Below is a small trained network, with its code and all its weights. Each question gives an input and a class and asks what happens when units are switched off, that is, made to give their printed mean instead of their output.

import numpy as np


def w(rows, s, z=0):
    codes = np.array(rows[::2]) - 128.0
    scale = np.full(codes.shape[1], s)
    scale[-1] = z or s
    return codes * scale


def f(y):
    return y / 2 * (1 + np.tanh(0.7978845608 * (y + 0.044715 * y**3)))


def log_softmax(a):
    a = a - a.max(-1, keepdims=True)
    return a - np.log(np.exp(a).sum(-1, keepdims=True))


def net(x, mask):
    res = np.array(x, float).reshape(1, 5) / 4 @ E
    y = f(res @ A[0][:, :-1].T + A[0][:, -1])
    res = res + np.where(mask, y, B[0][:, -1]) @ B[0][:, :-1]
    return log_softmax(res[-1] @ U[:, :-1].T + U[:, -1])


A, B = {}, {}
E = w([
[47,163,179,130,179,18,170],'x0',
[2,76,124,122,75,115,130],'x1',
[91,185,115,214,205,183,143],'x2',
[99,73,41,151,158,92,228],'x3',
[70,91,159,14,181,206,113],'x4',
],0.0083)
A[0] = w([
[99,82,91,123,168,79,218,183],'N1',
[113,139,98,239,152,66,196,240],'N2',
[187,88,79,108,91,187,131,153],'N3',
[121,179,119,171,158,211,101,238],'N4',
[178,138,104,155,26,68,106,174],'N5',
[92,97,104,110,211,220,182,210],'N6',
[212,225,197,128,156,92,88,176],'N7',
[107,195,86,254,138,72,209,207],'N8',
[167,203,191,112,170,128,90,254],'N9',
[44,117,178,91,113,78,119,163],'N10',
],0.0084,0.0034)
B[0] = w([
[149,165,160,67,175,100,155,207],'N1',
[146,148,33,90,126,147,238,243],'N2',
[224,70,90,148,92,130,116,210],'N3',
[167,128,155,189,137,199,83,209],'N4',
[236,92,138,153,136,146,89,206],'N5',
[168,162,176,113,209,109,108,216],'N6',
[133,162,150,181,157,254,124,228],'N7',
[148,116,9,106,97,155,220,254],'N8',
[85,193,120,175,158,251,133,223],'N9',
[42,86,175,65,65,78,135,190],'N10',
],0.0093,0.009)
U = w([
[164,130,126,52,145,20,166,183],'0',
[110,177,128,195,140,38,76,6],'1',
[163,86,75,140,27,169,131,164],'2',
[16,114,255,89,88,75,70,163],'3',
[184,163,230,193,179,161,11,204],'4',
[95,118,132,163,107,122,68,3],'5',
[103,201,115,113,167,193,169,88],'6',
],0.0082,0.0045)

Each question gives the input, the list of numbers given to net, and the class t.
The units are the neurons (one row each of A and B). Each row of codes is followed by its name. A weight is (code - 128) times the scale printed after its matrix; where a second scale follows, it is the last column's (A, B and U).
mask holds one flag per neuron, in row order. A switched-off neuron (its flag False) gives its mean, the last column of its row in B, instead of its output. The means were averaged over made-up inputs and are rounded, as every weight is.
A unit's drop is (log p(t) with every unit on - log p(t) with that unit switched off) / (log p(t) with every unit on - log p(t) with every unit switched off).
The circuit of an input: a set's keep is (log p(t) with only the set's units on - log p(t) with every unit switched off) / (log p(t) with every unit on - log p(t) with every unit switched off). Starting from all 10 units, units are removed one at a time, each time the one whose removal leaves the highest keep (on an exact tie, the one counted first), for as long as the keep stays at least 0.8.
units of the circuit, in order: the units of the circuit, biggest drop first
top k neurons: the k neurons with the biggest drops, biggest first
drop of u: that unit's drop, to one decimal
input [5,0,-3,-7,4], class 3: units of the circuit, in order : [N10]
input [2,6,-4,1,-5], class 0: units of the circuit, in order : [N7, N9]
input [6,-5,-3,-1,-6], class 6: top 3 neurons : [N7, N3, N9]
input [-6,-8,1,-1,-5], class 4: units of the circuit, in order : [N7, N2]
input [-6,3,3,8,2], class 0: units of the circuit, in order : [N9, N7, N6]
input [-8,3,5,5,3], class 4: units of the circuit, in order : [N6, N8]
input [-1,7,2,4,0], class 0: units of the circuit, in order : [N9, N7, N1]
input [0,-1,0,2,2], class 0: units of the circuit, in order : [N7, N9]
input [-3,0,-4,8,-2], class 0: units of the circuit, in order : [N1, N7]
input [-7,-5,-5,-4,2], class 4: top 3 neurons : [N8, N2, N7]
input [8,4,-5,0,0], class 3: top 2 neurons : [N10, N8]
input [0,6,-6,-1,-8], class 0: top 4 neurons : [N7, N9, N4, N3]
input [-6,4,-1,-3,5], class 4: top 3 neurons : [N8, N2, N6]
input [2,5,4,6,2], class 0: top 2 neurons : [N9, N7]
input [3,2,-4,6,-6], class 0: units of the circuit, in order : [N1]
input [0,-7,-8,2,2], class 4: top 3 neurons : [N8, N2, N10]
input [0,-3,6,-5,-6], class 6: drop of N8 : 0.4
input [0,-3,-7,3,2], class 0: drop of N7 : 0.4
input [-3,-3,-1,2,8], class 4: drop of N8 : 0.2
input [7,3,-3,-4,-2], class 3: units of the circuit, in order : [N10]
input [-1,4,-6,7,4], class 0: drop of N4 : 0.1
